Here is a tiny trained network, its code and every weight. The questions are about switching its units off for an input and a class, where a switched-off unit gives its printed mean instead of its output.

import numpy as np


def w(rows, s, z=0):
    codes = np.array(rows[::2]) - 128.0
    scale = np.full(codes.shape[1], s)
    scale[-1] = z or s
    return codes * scale


def f(y):
    return np.maximum(y, 0)


def log_softmax(a):
    a = a - a.max(-1, keepdims=True)
    return a - np.log(np.exp(a).sum(-1, keepdims=True))


def net(x, mask):
    res = np.array(x, float).reshape(1, 6) / 4 @ E
    y = f(res @ A[0][:, :-1].T + A[0][:, -1])
    res = res + np.where(mask, y, B[0][:, -1]) @ B[0][:, :-1]
    return log_softmax(res[-1] @ U[:, :-1].T + U[:, -1])


A, B = {}, {}
E = w([
[183,155,184,120],'x0',
[58,62,237,131],'x1',
[34,168,170,58],'x2',
[112,251,165,221],'x3',
[45,234,76,73],'x4',
[43,116,204,254],'x5',
],0.006)
A[0] = w([
[67,98,234,203,121],'n1',
[194,153,137,164,206],'n2',
[169,153,54,204,162],'n3',
[40,49,189,216,127],'n4',
[55,165,193,200,254],'n5',
[4,250,72,45,172],'n6',
[170,2,45,77,161],'n7',
],0.0066,0.0041)
B[0] = w([
[50,80,165,223,214],'n1',
[199,212,90,146,186],'n2',
[210,193,56,173,187],'n3',
[89,32,191,240,215],'n4',
[46,179,70,190,245],'n5',
[1,191,68,18,254],'n6',
[242,26,183,23,224],'n7',
],0.0062,0.0074)
U = w([
[140,229,142,114,181],'0',
[128,206,50,204,172],'1',
[4,220,62,17,25],'2',
[205,45,196,41,88],'3',
[13,61,254,234,3],'4',
],0.0066,0.0037)

Each question gives the input, the list of numbers given to net, and the class t.
The units are the neurons (one row each of A and B). Each row of codes is followed by its name. A weight is (code - 128) times the scale printed after its matrix; where a second scale follows, it is the last column's (A, B and U).
mask holds one flag per neuron, in row order. A switched-off neuron (its flag False) gives its mean, the last column of its row in B, instead of its output. The means were averaged over made-up inputs and are rounded, as every weight is.
A unit's drop is (log p(t) with every unit on - log p(t) with that unit switched off) / (log p(t) with every unit on - log p(t) with every unit switched off).
The circuit of an input: a set's keep is (log p(t) with only the set's units on - log p(t) with every unit switched off) / (log p(t) with every unit on - log p(t) with every unit switched off). Starting from all 7 units, units are removed one at a time, each time the one whose removal leaves the highest keep (on an exact tie, the one counted first), for as long as the keep stays at least 0.8.
circuit, biggest first: the units of the circuit, biggest drop first
unit that matters most: the unit with the biggest drop
k most important neurons: the k neurons with the biggest drops, biggest first
drop when u is switched off: that unit's drop, to one decimal
input [1,1,-6,-3,6,-2], class 3: unit that matters most : n5
input [4,5,-6,-5,8,0], class 3: circuit, biggest first : [n5; n6]
input [-2,3,-7,-3,0,0], class 3: circuit, biggest first : [n7; n5]
input [0,2,-8,0,0,-2], class 3: circuit, biggest first : [n5; n7]
input [-1,-7,-3,-1,-8,2], class 3: 2 most important neurons : [n7; n5]
input [-6,-3,2,-2,-2,1], class 3: circuit, biggest first : [n5; n6; n7]
input [-1,-4,-8,-1,2,-6], class 3: 3 most important neurons : [n7; n5; n6]
input [3,-3,6,8,5,6], class 2: drop when n6 is switched off : 1.0
input [-3,1,4,2,-5,-5], class 3: drop when n6 is switched off : 0.4
input [0,-3,-1,-5,-2,0], class 3: drop when n7 is switched off : 0.2
input [-6,0,-3,-3,0,-8], class 3: drop when n5 is switched off : 0.0
